How the units are linked:
Q704 w Q537
Q704 a Q824
Q704 g Q612
Q628 w Q392
Q628 a Q148
Q628 g Q799
Q81 w Q599
Q81 a Q669
Q81 g Q334
Q579 w Q944
Q579 a Q608
Q579 g Q118
Q234 w Q357
Q234 a Q91
Q234 g Q730
Q332 w Q121
Q332 a Q289
Q332 g Q81
Q405 w Q377
Q405 a Q457
Q405 g Q164
Q791 w Q886
Q791 a Q819
Q791 g Q805
Q799 w Q457
Q799 a Q405
Q799 g Q377
Q730 w Q280
Q730 a Q960
Q730 g Q825
Q865 w Q27
Q865 a Q508
Q865 g Q123
Q699 w Q279
Q699 a Q276
Q699 g Q704
Q266 w Q393
Q266 a Q113
Q266 g Q806
Q244 w Q813
Q244 a Q222
Q244 g Q161
Q392 w Q405
Q392 a Q799
Q392 g Q457
Q683 w Q703
Q683 a Q187
Q683 g Q561
Q669 w Q334
Q669 a Q599
Q669 g Q266
Q319 w Q222
Q319 a Q244
Q319 g Q813
Q703 w Q986
Q703 a Q561
Q703 g Q319
Q121 w Q669
Q121 a Q81
Q121 g Q599
Q393 w Q642
Q393 a Q806
Q393 g Q636
Q338 w Q15
Q338 a Q168
Q338 g Q755
Q419 w Q716
Q419 a Q747
Q419 g Q142
Q805 w Q689
Q805 a Q598
Q805 g Q858
Q75 w Q91
Q75 a Q234
Q75 g Q357
Q625 w Q628
Q625 a Q307
Q625 g Q148
Q148 w Q799
Q148 a Q392
Q148 g Q405
Q642 w Q163
Q642 a Q636
Q642 g Q683
Q508 w Q123
Q508 a Q27
Q508 g Q620
Q457 w Q164
Q457 a Q377
Q457 g Q419
Q411 w Q307
Q411 a Q625
Q411 g Q628
Q357 w Q960
Q357 a Q730
Q357 g Q280
Q377 w Q419
Q377 a Q164
Q377 g Q747
Q843 w Q150
Q843 a Q581
Q843 g Q771
Q187 w Q561
Q187 a Q703
Q187 g Q986
Q113 w Q806
Q113 a Q393
Q113 g Q642
Q581 w Q771
Q581 a Q150
Q581 g Q833
Q819 w Q805
Q819 a Q886
Q819 g Q598
Q824 w Q612
Q824 a Q537
Q824 g Q155
Q813 w Q865
Q813 a Q161
Q813 g Q508
Q279 w Q824
Q279 a Q704
Q279 g Q537
Q212 w Q699
Q212 a Q616
Q212 g Q276
Q27 w Q620
Q27 a Q123
Q27 g Q847
Q847 w Q75
Q847 a Q985
Q847 g Q234
Q985 w Q234
Q985 a Q75
Q985 g Q91
Q68 w Q366
Q68 a Q210
Q68 g Q338
Q598 w Q858
Q598 a Q689
Q598 g Q192
Q366 w Q168
Q366 a Q338
Q366 g Q15
Q142 w Q332
Q142 a Q707
Q142 g Q289
Q290 w Q843
Q290 a Q921
Q290 g Q581
Q806 w Q636
Q806 a Q642
Q806 g Q163
Q163 w Q187
Q163 a Q683
Q163 g Q703
Q15 w Q290
Q15 a Q755
Q15 g Q921
Q986 w Q244
Q986 a Q319
Q986 g Q222
Q334 w Q113
Q334 a Q266
Q334 g Q393
Q825 w Q68
Q825 a Q442
Q825 g Q210
Q561 w Q319
Q561 a Q986
Q561 g Q244
Q362 w Q608
Q362 a Q579
Q362 g Q944
Q123 w Q847
Q123 a Q620
Q123 g Q985
Q864 w Q625
Q864 a Q411
Q864 g Q307
Q953 w Q791
Q953 a Q510
Q953 g Q819
Q289 w Q81
Q289 a Q121
Q289 g Q669
Q155 w Q510
Q155 a Q953
Q155 g Q791
Q222 w Q161
Q222 a Q813
Q222 g Q865
Q150 w Q833
Q150 a Q771
Q150 g Q212
Q636 w Q683
Q636 a Q163
Q636 g Q187
Q608 w Q118
Q608 a Q944
Q608 g Q864
Q168 w Q755
Q168 a Q15
Q168 g Q290
Q164 w Q747
Q164 a Q419
Q164 g Q716
Q118 w Q411
Q118 a Q864
Q118 g Q625
Q192 w Q579
Q192 a Q362
Q192 g Q608
Q612 w Q953
Q612 a Q155
Q612 g Q510
Q716 w Q707
Q716 a Q142
Q716 g Q332
Q280 w Q442
Q280 a Q825
Q280 g Q68
Q442 w Q210
Q442 a Q68
Q442 g Q366
Q858 w Q362
Q858 a Q192
Q858 g Q579
Q944 w Q864
Q944 a Q118
Q944 g Q411
Q599 w Q266
Q599 a Q334
Q599 g Q113
Q91 w Q730
Q91 a Q357
Q91 g Q960
Q771 w Q212
Q771 a Q833
Q771 g Q616
Q707 w Q289
Q707 a Q332
Q707 g Q121
Q833 w Q616
Q833 a Q212
Q833 g Q699
Q886 w Q598
Q886 a Q805
Q886 g Q689
Q755 w Q921
Q755 a Q290
Q755 g Q843
Q537 w Q155
Q537 a Q612
Q537 g Q953
Q747 w Q142
Q747 a Q716
Q747 g Q707
Q616 w Q276
Q616 a Q699
Q616 g Q279
Q689 w Q192
Q689 a Q858
Q689 g Q362
Q620 w Q985
Q620 a Q847
Q620 g Q75
Q210 w Q338
Q210 a Q366
Q210 g Q168
Q960 w Q825
Q960 a Q280
Q960 g Q442
Q161 w Q508
Q161 a Q865
Q161 g Q27
Q307 w Q148
Q307 a Q628
Q307 g Q392
Q921 w Q581
Q921 a Q843
Q921 g Q150
Q276 w Q704
Q276 a Q279
Q276 g Q824
Q510 w Q819
Q510 a Q791
Q510 g Q886

The rows follow the links: the fewer symbols apart two units are, the more alike their rows tend to be.

Each row is also shifted at random along 12 hidden directions that mean nothing.

Name the unit of each row.
[  47  109   -1  -11  -16  -23   25    7   62   21   68  -38   96  -26  -57   58   53  -67  -58   13   23   51    4   68   56    0  -25]
unit: Q234
[  58   -6  123  -49   50  -75   58 -107   35   33   45   59   56  122 -109  -46   21   -6 -143  -80 -188   56   93   68   64   45   41]
unit: Q699
[ 216    0  -49   36   91   80   77   93   -1   27   22   96  172  122   -4    8  -21  114  -38  -77   46   71  119   71    9   76  -21]
unit: Q280
[-114  153  -14  -39   21  -73  -68   24   22   39  -50    6   24 -131    8  -38   87  -23 -118   59   32   41   11   42  -96  -26  -64]
unit: Q212
[   9  -23   16  -11  -19   57   27   -6  -38  -61  -50    7   48   26   93   -1    0  110   99  -71   67  -68  -80  -52  104   12   19]
unit: Q289
[  34  -50   11   29  -11   28   34 -111    2   33  139  -79 -202  -86  -71   73   60   88 -104  -56   52   26   56  -12 -121   -7  -44]
unit: Q244
[  17  -22  -51   31   38  -30  -80 -144  -30  -11  -82   84 -106  145    7  -58  -11   73   32   -9  -77  -48  -54    7 -142  -44  105]
unit: Q819
[  89  -47  -65   12   85   39   97  -79  -38  -27    1   70  -22  152  104  -66  -81  -43   14  -29  -81  -31  198  -58  -62  102  100]
unit: Q944
[  25  155  -70  -55   31  -68   23  -54   65   15  -17   43  123   36   -9  -17   60 -120  -76   55  -23   39  -37   88   39   -5   20]
unit: Q290
[ -69   34   83   56   63  -18    4  -49  -22    1   23  -11   12 -139   -2  -33  105  180 -103 -100   61  -30   19  -20  166   37   -3]
unit: Q164
[ -64  -22   -9  -63   12  -12  -28  -31  -63  -39  -85   52   45   -9   84  -91  -18  139   33  -76   18  -29  -31  -46  -49    2   -3]
unit: Q362
[  63   52    7  182   70  -28 -157 -143   -9   18  -96  111  145  171   10  -45    3  135   85  -87    8  -54   15   54   29   71  150]
unit: Q689
[ -72  -77   11  -66   42  -13    5   32  -73  -34   -9   33 -155  -71  -24  -80   -2   83  -51   21 -112  -26  -24  -67  -62  -71   -4]
unit: Q864
[  -3 -117   58  -46   41    4   45    3  -22    1 -147  135   18  161   41  -88  -45  163    4  -96  -72  -12  -31   10   73   38    8]
unit: Q953
[ -47 -117 -109  165  122   42 -111   97  -70   39  -91   22  -52 -110   88  -86  -25   43   14   72  226  -19  -61  -19  -29  -48  -32]
unit: Q608
[  55  -39  175  -76  -15   64   39  166  -64  -67   42  -16  -22   16  -61   18    6   63   17   -4 -156  -21   -1  -55   37  -65  -15]
unit: Q669
[ -34  114 -124  223   40  -67  -78  -19   40  -29   28  -83 -127   36    1   28  -38 -115   80  101  -43  -93   48  -17   91  -71  198]
unit: Q405
[  19 -251  -75  -28   51   33   87 -131    4   72  -99  111  -80   91   54  -67  -39   63  -52  -57  126   35 -105   36   -1   57  -68]
unit: Q150
[ -27  -70   31  -33   16  -55  -11  149   14   60   99  -33  -10 -128 -163  -18  -29 -106 -134   78  -73  119   48   45  -34  -61 -104]
unit: Q921
[-135  -13   22 -116 -116  -39   35  -84  -19  -79   47 -119  -42 -119   42    4  -14   38   60  -83   14  -46  -78  -95   54  -43  -15]
unit: Q707
[  92   17 -101  -68   36   90   50  102  -26  -17   -4   58   55  -77    9   16   72  -52   -7  125   92    9 -179   19   17  -49  -72]
unit: Q813
[ -37    8  -13  -47  -23   12   63  124   14   -7   49   39   54 -163 -102   32   45   16   -8   60  -48    0 -110   -1  224   16  -53]
unit: Q163
[ 111   73 -151  -54   75   99  121  169  -78 -125  -14   16  -39   55  148  -22  -39   29   71   55  -25  -69   38  -88  -33  -78   60]
unit: Q332
[  60  150  -96   63  -19  -26  -43  -39   42    1   98  -47   49  -48  -74   80   49   46   -5  -18   49   20    4   54  -22  -25   29]
unit: Q123
[ 210   74  101   68   90   81  -20   86  -11  -13   61 -118  101   63   26   52  102 -126  -72   55  175   34  -62   74    9 -148  -19]
unit: Q161
[  16  -89 -150  138   73  -57    9    1    4  -29   54  -67   -4   43   14  -53 -142  -76   61   -6   27  -22   28  -18  156  -63  120]
unit: Q118
[   9  -47  -45  122  105   33  -55 -127  -24   19 -169  103 -111  140  121  -65   32   35   26   35   76  -87  -79    6  -20    9   95]
unit: Q579
[  -1   14 -124    7   13    0  -19 -132  -37  -26   71   63   94 -134  -38  -27   35   -4   53   24   11  -45  -90  -36   75   69   53]
unit: Q716

In each set, the symbols that take the first to the second take the third to the fourth, perhaps in another order. Give the fourth.
Answer with the unit's name.
A [  -8  194 -115    3   -6  -54  -20  100   57  -13  -59    7  -58   64   -2   39   11   44   -4   52  -63    3    9   58  -70  -92   39]
B [-109   62  -84   34  -49 -140  -49  -87   62   13   44  -65 -102    9  -56   -2  -78  -63   -5   -9 -115   14  115    6  -75  -22   78]
C [ -96   38   39   -1  -60  -57  -77   87  -15  -40   61  -63   92  -97  -51  -13  -76 -166   98   77 -127  -21   51  -61   49   -6   42]
D Q599

A [  73   67   -6   36  -33   63  -22   13    1   -5    3   47   45   25  -18   74   37   75   76   -3    0  -25   -2    7  -22   62   16]
B [ -17   10   18    9  -48  -36   77   21   91   49   18  -28  -33   56  -36   62  -36    9  -45  -57  -34   49  115   46   61   58  -25]
C [  64  -19  -73   34  -62  -26  -23 -226   73   69   94   34   -6   37 -128   76   11 -142   12   38  -31   32  -33   67  -59   92   38]
D Q212

A [ 104  -38 -126   10    7   -8   60  118   30   19  108    5   39   33 -102   30 -115  -21   -2    0  -69   83  111   37  -19    0   -9]
B [ -34 -195   91   46  -47  -47  -84  -86   30   67 -105   88  -34  156 -106  -19  -68   98   55  -72  -69    8 -123   64   54   17   16]
C [ -48  -94 -121  -45    2  -41   -4  -30  -23  -12  -27   37   -6    5   24  -78 -104  -32   51    8  -24    4  -28  -29  -51  -13   14]
D Q625

A [  95  192 -167  -21   10   -5   73  -83   56  -44   26  -44   23   57   74   57   66  -67   -5   30   86  -16  -68   48   13  -64   61]
B [ -21 -103   52   42  -22  -76   -4  -57   76   69    5  -19    6   83  -88    4  -59  -57  -36  -43  -25   56   -7   76  105   12    0]
C [ -57  -17   17   -9    9  -83  -34  -38    8   14   26  -85  101  -46   22  -61  -41  -32  -51  -78   90   59   38   19    7  -34  -32]
D Q628

A [  85    2  -67    5  -48   27   65   14   18  -56   95 -102    3   53   17   72  -66 -100   91    4   19  -15   -3  -23   47  -46   47]
B [ -13  -13   57  -36  -38   13   64   44   66   71   -1   49  -59   -1  -78   59   29  -66  -72   58  -81   46   45   44   15   83  -69]
C [ -91   70  -18   39   12 -108  -13   77   67    8  -74  -77   47   21   37  -27  -26   82  -43  -81   82   29  -21   66  151  -98   -4]
D Q192

A [  31   39   73   -4  -53   18   31  -47   29   -4   55  -31    9    3  -44   76   53   14    3  -35  -19   -9  -11   10   69   31    4]
B [ -28   85   70  -26  -62  -26   24  -83   76    0 -121  -43 -147  174   72   65   62  114  -25  -84   30  -25  -64   56  -27  -68   10]
C [  67  -95 -140   64  -36   88   14 -163  -23   39  109  134   11  -56  -61   48  -48  -42  118   32  -53  -31  113  -65  -81  260   45]
D Q27

A [  52  102  -58  -29  -23   47   32  -85   30   11  -20  -16   -6   28   97   61   70  -38  -13    8  134    5   -3   25 -128   27  -32]
B [  -7  -16  -20 -114   23   18   32  -57   13   39 -112   90   -6   49   70  -49   48 -193  -58  130   17   25  -95   37 -107   18  -57]
C [-107   79  -93   61 -106 -129   41  -15  152   57   51  -22  -97   28 -134   95  -87  -29   13  -13 -177   26  146   49  109   81   65]
D Q537

A [ -54  100   32  -84  -10   19   15   52  -29  -49   22  -33  -82 -152  -10   20  125  -29  -50  102  -27  -40 -117  -39   12  -86  -32]
B [ -34    4   47  -38  -97   92  -29   30    0   43  -59   -2   56  -83   86   70   41  -24   60   26  171   13  -24  -14 -117  103 -137]
C [  71   61 -209   61   16   47  131  -65   32  -40   57  -65 -112   41  126   66  -29    0   38  -22  114  -47   85  -36    9   21   69]
D Q91

A [ 149  -31  -60  110   32   38   70  -41   13   -7  155  -80 -172   79  -58   86  -30   71  -29  -63  -11    3  131   -3  -50  -34   69]
B [  57   55   15   37   -5    6    1  206   35   -9    7 -106   81   29    6   54  -29   41    1  -34  108   50    0   56   73 -114  -50]
C [ 104  -52  -90 -102   43  -45   62  -10  -16  -68    1    9  -47  201   -7  -68  -94  -56    1    7 -137   17  -66   20  -66 -162   79]
D Q858

A [  -5   93  -66  -25  -40   10   72  -64   -6  -69   33  -29    1  -25   67   37   15  194   49 -133   27  -55   34  -55   56   35   41]
B [ -45  -86   -5    8  -88   14   10  102   32   43   46   27  -24 -106 -141   76  -34   59   47   17  -50   24  -44    4  100   58  -70]
C [  93  -23    0    4  -24   30   23   16    5    7  151  -18   37  -56 -129   67    1  -58   -1   28  -50   35   16    8   19   21  -12]
D Q730

A [ -57  -17  -83  -26   20  -55   84  -15   78   49  -51   28    3   18   24  -29  -25  -95  -69   28   22   40  -10   54  113   30  -24]
B [ -56   65   70   20   64  -47  -25   47   -5  -13  -71 -112  -86   43  121  -53   17   18  -99  -37   81    8   72    5  -78 -132   -5]
C [ -41  -25  -77   37   81  -17   87  -16   13    2 -121   25  -24   95  177  -79  -54  158  -37 -134  113  -13  100   -7   70   39   18]
D Q864

A [ -22   -7  107  -83   27  -22  -12  135  -37  -52 -107   10   64   93   48  -83  -33  -11   10    8  -82   -7  -53   -4   36 -104    1]
B [  -3    8  173    5   60  -17   41  101  -23  -51   34  -94  -21   17    1  -34   15  -42  -70   -7  -86  -21   53  -30  149  -97   38]
C [ -58  -65  153   33   48  -30  -15  104  -48  -40   32 -143 -104  -46    3  -47   -9   65  -74  -57    4   -7   29  -46   68 -153   -8]
D Q599

A [ -55  -75   51  -21  -63   -7   43   51  -11  -45  121 -178 -103 -114  -21   40  -41  -41    8  -24   25   -3   -8  -70   67  -97  -32]
B [ 110  -66  -40  213   61  105  -58  160    6   66   -4  -17   53  -15    6   67  -10   57   39   20  247   26   -9   55   64    6  -51]
C [-117   17 -186  -88  -18   10  100  -60    1  -51 -105  143 -144  -46   61  -31   21  -65   83  154 -121 -122 -166  -75  112   53   71]
D Q683

